Below are the code and all the weights of a small trained network. Each question names an input and a class and asks about switching units off, where a switched-off unit gives its printed mean instead of its output.

import numpy as np


def w(rows, s, z=0):
    codes = np.array(rows[::2]) - 128.0
    scale = np.full(codes.shape[1], s)
    scale[-1] = z or s
    return codes * scale


def f(y):
    return y / 2 * (1 + np.tanh(0.7978845608 * (y + 0.044715 * y**3)))


def log_softmax(a):
    a = a - a.max(-1, keepdims=True)
    return a - np.log(np.exp(a).sum(-1, keepdims=True))


def net(x, mask):
    res = np.array(x, float).reshape(1, 8) / 4 @ E
    y = f(res @ A[0][:, :-1].T + A[0][:, -1])
    res = res + np.where(mask, y, B[0][:, -1]) @ B[0][:, :-1]
    return log_softmax(res[-1] @ U[:, :-1].T + U[:, -1])


A, B = {}, {}
E = w([
[128,116,147,101,164,170,115,171,170,146,139,187],'x0',
[154,101,140,116,55,197,65,107,134,133,99,165],'x1',
[122,62,153,139,65,162,102,149,77,105,179,169],'x2',
[155,158,125,194,125,143,62,106,164,150,223,95],'x3',
[171,92,150,126,132,128,75,64,187,112,136,120],'x4',
[155,166,157,97,131,144,187,146,209,153,152,121],'x5',
[66,49,82,210,249,164,142,162,80,175,60,102],'x6',
[106,86,165,155,168,87,138,88,90,147,109,20],'x7',
],0.012)
A[0] = w([
[119,127,38,113,108,240,129,206,75,122,49,252,117],'N1',
[183,145,99,148,137,185,80,159,208,124,195,98,7],'N2',
[157,165,151,127,97,125,94,76,190,123,150,141,2],'N3',
[162,158,89,167,196,208,72,51,222,135,199,150,168],'N4',
[118,150,120,99,162,101,92,100,146,87,76,159,82],'N5',
[179,194,149,28,2,49,107,65,132,47,113,136,98],'N6',
[157,152,148,52,203,87,199,111,184,158,66,207,77],'N7',
[97,171,95,196,155,15,246,103,109,130,109,39,177],'N8',
[137,69,113,224,84,89,26,27,123,115,60,85,103],'N9',
],0.0078,0.0044)
B[0] = w([
[60,133,163,154,48,169,91,195,227,71,100,142,219],'N1',
[186,176,154,132,105,130,144,123,105,135,162,170,173],'N2',
[175,116,140,138,174,86,82,186,108,184,223,125,173],'N3',
[132,198,219,193,87,135,94,183,68,156,115,126,209],'N4',
[28,113,154,115,123,127,110,94,117,207,96,141,143],'N5',
[124,47,31,200,127,96,65,147,112,194,72,168,250],'N6',
[93,89,156,108,137,147,186,61,122,80,60,85,193],'N7',
[55,212,196,63,128,123,253,162,90,123,145,83,240],'N8',
[125,135,66,134,158,144,80,2,141,100,129,100,206],'N9',
],0.0094,0.017)
U = w([
[115,169,217,54,58,151,159,187,156,95,151,142,135],'0',
[124,83,97,43,95,155,113,2,174,68,114,112,119],'1',
[142,143,38,114,101,75,184,193,132,139,159,131,3],'2',
[114,74,98,182,101,135,81,202,138,141,101,164,193],'3',
[125,137,125,144,136,146,87,65,23,110,136,64,85],'4',
[166,133,115,133,90,88,92,143,78,187,183,171,67],'5',
[79,122,122,107,205,96,170,152,83,145,87,87,213],'6',
],0.01,0.0052)

Each question gives the input, the list of numbers given to net, and the class t.
The units are the neurons (one row each of A and B). Each row of codes is followed by its name. A weight is (code - 128) times the scale printed after its matrix; where a second scale follows, it is the last column's (A, B and U).
mask holds one flag per neuron, in row order. A switched-off neuron (its flag False) gives its mean, the last column of its row in B, instead of its output. The means were averaged over made-up inputs and are rounded, as every weight is.
A unit's drop is (log p(t) with every unit on - log p(t) with that unit switched off) / (log p(t) with every unit on - log p(t) with every unit switched off).
The circuit of an input: a set's keep is (log p(t) with only the set's units on - log p(t) with every unit switched off) / (log p(t) with every unit on - log p(t) with every unit switched off). Starting from all 9 units, units are removed one at a time, each time the one whose removal leaves the highest keep (on an exact tie, the one counted first), for as long as the keep stays at least 0.8.
circuit, biggest first: the units of the circuit, biggest drop first
unit that matters most: the unit with the biggest drop
k most important neurons: the k neurons with the biggest drops, biggest first
drop of u: that unit's drop, to one decimal
input [3,-7,8,5,4,5,1,-2], class 5: circuit, biggest first	[N1]
input [5,-5,3,0,0,-1,2,-5], class 0: 4 most important neurons	[N6; N9; N1; N3]
input [-2,-3,8,-3,7,7,-4,8], class 5: circuit, biggest first	[N7; N6]
input [-6,-1,-2,-3,-1,-1,5,-5], class 0: circuit, biggest first	[N6; N1]
input [4,-5,4,-4,2,0,-2,2], class 1: circuit, biggest first	[N8; N4]
input [-5,2,0,-5,5,-4,4,2], class 1: circuit, biggest first	[N9; N4]
input [-6,-2,6,-4,-5,8,-4,2], class 2: circuit, biggest first	[N6; N4]
input [-7,-8,5,8,-3,-5,3,8], class 6: 2 most important neurons	[N8; N4]
input [0,-7,4,7,-4,-7,-5,4], class 6: 3 most important neurons	[N8; N4; N2]
input [3,-7,-4,-5,3,-4,7,-7], class 0: circuit, biggest first	[N1; N6]
input [-1,8,3,4,8,2,0,0], class 5: circuit, biggest first	[N3; N2]
input [-4,-8,-3,5,0,8,-6,-3], class 2: 4 most important neurons	[N6; N8; N7; N1]
input [-5,1,1,0,5,1,-5,-6], class 5: 2 most important neurons	[N1; N3]
input [-4,-4,1,-5,2,8,-6,5], class 6: unit that matters most	N6
input [-3,3,5,7,-2,7,-1,6], class 5: 4 most important neurons	[N8; N7; N1; N2]
input [2,4,-6,6,6,3,8,-2], class 4: 4 most important neurons	[N6; N1; N9; N3]
input [-8,4,7,1,6,-6,-7,6], class 1: 3 most important neurons	[N9; N4; N8]
input [7,-1,0,-5,-3,6,2,3], class 0: 3 most important neurons	[N6; N9; N1]
input [-1,-3,3,0,-1,4,-6,-6], class 5: 3 most important neurons	[N1; N3; N2]
input [-8,-2,0,-3,3,8,8,-7], class 0: most important neuron	[N6]
input [-5,0,8,-6,-6,7,-1,-5], class 3: 2 most important neurons	[N8; N6]
input [2,8,-1,-6,0,5,-5,-6], class 3: drop of N6	0.5
input [-1,-6,1,3,-1,-5,-7,7], class 6: drop of N4	0.2
input [6,0,0,4,-5,1,-5,-8], class 3: drop of N4	0.0
